Below are the code and all the weights of a small trained network. Each question names an input and a class and asks about switching units off, where a switched-off unit gives its printed mean instead of its output.

import numpy as np


def w(rows, s, z=0):
    codes = np.array(rows[::2]) - 128.0
    scale = np.full(codes.shape[1], s)
    scale[-1] = z or s
    return codes * scale


def norm(h):
    return h / np.sqrt((h * h).mean(-1, keepdims=True) + 1e-5)


def f(y):
    return np.maximum(y, 0)


def log_softmax(a):
    a = a - a.max(-1, keepdims=True)
    return a - np.log(np.exp(a).sum(-1, keepdims=True))


def net(x, mask):
    res = np.array(x, float).reshape(1, 6) / 4 @ E
    u = 0
    for l in range(4):
        y = f(norm(res) @ A[l][:, :-1].T + A[l][:, -1])
        res = res + np.where(mask[u : u + 7], y, B[l][:, -1]) @ B[l][:, :-1]
        u += 7
    return log_softmax(norm(res)[-1] @ U[:, :-1].T + U[:, -1])


A, B = {}, {}
E = w([
[135,100,143,137,221,168,215],'x0',
[180,199,159,109,223,125,131],'x1',
[155,158,170,2,166,109,144],'x2',
[121,238,142,126,137,99,177],'x3',
[216,76,117,182,132,50,158],'x4',
[26,133,225,168,107,146,69],'x5',
],0.0067)
A[0] = w([
[111,91,107,47,172,200,121,3],'0.n0',
[202,177,127,155,198,84,250,133],'0.n1',
[55,113,144,254,51,184,110,114],'0.n2',
[172,58,52,93,43,98,108,114],'0.n3',
[73,90,113,177,155,215,89,132],'0.n4',
[117,216,166,19,158,166,131,149],'0.n5',
[62,135,218,143,177,150,138,100],'0.n6',
],0.0067,0.0025)
B[0] = w([
[184,117,202,118,69,72,98,166],'0.n0',
[44,80,36,201,125,79,151,254],'0.n1',
[79,176,51,146,253,94,52,236],'0.n2',
[171,98,64,102,51,47,129,217],'0.n3',
[123,33,169,64,200,192,170,196],'0.n4',
[133,246,160,87,152,194,50,237],'0.n5',
[191,102,164,69,64,103,129,195],'0.n6',
],0.0063,0.0055)
A[1] = w([
[143,29,168,139,88,223,179,71],'1.n0',
[143,141,230,205,115,98,216,1],'1.n1',
[89,43,123,74,174,187,101,109],'1.n2',
[147,162,179,185,25,127,102,80],'1.n3',
[102,175,118,147,160,133,172,130],'1.n4',
[253,158,142,93,245,64,227,65],'1.n5',
[194,22,136,224,120,173,91,125],'1.n6',
],0.0055,0.0028)
B[1] = w([
[144,111,182,53,109,157,183,159],'1.n0',
[185,178,54,76,125,35,230,139],'1.n1',
[138,137,102,177,26,146,207,222],'1.n2',
[94,119,171,211,158,148,111,150],'1.n3',
[170,62,104,42,169,167,166,184],'1.n4',
[2,94,54,185,134,155,86,253],'1.n5',
[114,245,92,24,242,105,20,221],'1.n6',
],0.006,0.0033)
A[2] = w([
[95,102,128,121,109,86,92,115],'2.n0',
[149,61,70,102,48,89,85,126],'2.n1',
[157,46,244,116,52,99,163,116],'2.n2',
[91,106,156,176,63,181,93,128],'2.n3',
[131,129,103,45,153,89,155,139],'2.n4',
[159,140,150,214,105,37,125,123],'2.n5',
[142,218,1,156,49,161,125,4],'2.n6',
],0.0081,0.0029)
B[2] = w([
[115,131,152,123,154,115,198,185],'2.n0',
[159,163,152,31,92,51,222,253],'2.n1',
[144,90,207,191,106,200,149,170],'2.n2',
[141,112,50,120,179,136,155,163],'2.n3',
[110,169,124,201,129,158,141,213],'2.n4',
[217,92,222,109,60,92,128,198],'2.n5',
[178,1,119,94,162,168,161,211],'2.n6',
],0.0083,0.005)
A[3] = w([
[73,138,78,122,42,137,138,190],'3.n0',
[18,111,15,168,155,156,102,33],'3.n1',
[152,108,91,187,88,63,217,4],'3.n2',
[54,9,191,93,121,146,30,147],'3.n3',
[136,209,118,88,108,140,175,54],'3.n4',
[122,157,95,128,179,63,228,167],'3.n5',
[141,181,113,200,152,2,105,6],'3.n6',
],0.007,0.0026)
B[3] = w([
[171,153,109,113,156,50,137,171],'3.n0',
[93,209,92,230,190,173,172,230],'3.n1',
[146,148,125,26,45,100,59,213],'3.n2',
[167,109,51,194,138,136,230,202],'3.n3',
[52,153,98,203,113,111,59,166],'3.n4',
[72,93,59,133,181,112,144,253],'3.n5',
[109,2,89,56,150,126,98,183],'3.n6',
],0.0075,0.0054)
U = w([
[169,118,232,134,33,92,173,89],'0',
[145,70,195,177,111,92,17,75],'1',
[73,128,69,215,199,161,150,194],'2',
[151,61,60,79,103,27,150,164],'3',
[156,147,187,194,108,147,108,30],'4',
[96,253,195,94,126,158,30,166],'5',
[156,64,204,112,114,240,157,140],'6',
[138,130,154,186,80,144,87,2],'7',
],0.015,0.0073)

Each question gives the input, the list of numbers given to net, and the class t.
The units are the neurons (one row each of A and B). Each row of codes is followed by its name. A weight is (code - 128) times the scale printed after its matrix; where a second scale follows, it is the last column's (A, B and U).
mask holds one flag per neuron, layer by layer. A switched-off neuron (its flag False) gives its mean, the last column of its row in B, instead of its output. The means were averaged over made-up inputs and are rounded, as every weight is.
A unit's drop is (log p(t) with every unit on - log p(t) with that unit switched off) / (log p(t) with every unit on - log p(t) with every unit switched off).
The circuit of an input: a set's keep is (log p(t) with only the set's units on - log p(t) with every unit switched off) / (log p(t) with every unit on - log p(t) with every unit switched off). Starting from the 12 units with the biggest drops (on a tie, the unit counted first), units are removed one at a time, each time the one whose removal leaves the highest keep (on an exact tie, the one counted first), for as long as the keep stays at least 0.8.
circuit, biggest first: the units of the circuit, biggest drop first
unit that matters most: the unit with the biggest drop
top k neurons: the k neurons with the biggest drops, biggest first
top k neurons in layer l: the k neurons of layer l with the biggest drops, biggest first
input [1,2,7,7,4,-8], class 2: unit that matters most => 1.n5
input [2,-7,7,2,2,2], class 6: top 2 neurons => [0.n2; 2.n2]
input [-3,-4,7,6,5,6], class 5: top 3 neurons => [0.n5; 2.n6; 0.n1]
input [-4,-3,6,-8,0,0], class 0: top 3 neurons => [2.n2; 0.n2; 0.n1]
input [-5,0,3,1,1,5], class 5: top 4 neurons => [0.n1; 2.n6; 1.n5; 0.n3]
input [3,-5,4,-3,4,6], class 6: circuit, biggest first => [2.n2; 0.n1]
input [4,-1,3,5,4,0], class 2: top 2 neurons => [0.n3; 2.n1]
input [7,-1,-1,-6,-1,-2], class 6: circuit, biggest first => [0.n2; 1.n0; 2.n2]
input [3,3,4,-4,3,4], class 6: circuit, biggest first => [0.n2; 2.n2]
input [-2,5,2,5,3,-5], class 2: circuit, biggest first => [1.n5; 2.n1]
input [-4,4,-5,2,4,6], class 1: top 2 neurons in layer 2 => [2.n5; 2.n1]
input [7,-8,3,6,-3,5], class 5: circuit, biggest first => [0.n1; 0.n5]
input [2,8,3,-8,-5,-5], class 5: top 2 neurons in layer 0 => [0.n5; 0.n0]
input [-4,-4,8,2,0,5], class 5: circuit, biggest first => [0.n5]
input [-1,5,-3,0,-4,3], class 5: top 2 neurons => [0.n1; 0.n5]
input [8,-6,1,2,0,6], class 6: top 2 neurons => [0.n6; 0.n1]
input [5,5,3,0,-2,6], class 5: top 2 neurons => [0.n5; 2.n6]
input [-7,3,-1,2,3,5], class 1: top 2 neurons in layer 0 => [0.n1; 0.n3]
input [-3,0,6,3,6,5], class 0: top 2 neurons => [0.n2; 1.n6]
input [-6,0,-2,-6,-8,1], class 2: unit that matters most => 0.n2
input [-7,8,-5,-2,-6,-8], class 6: top 2 neurons => [2.n6; 0.n1]
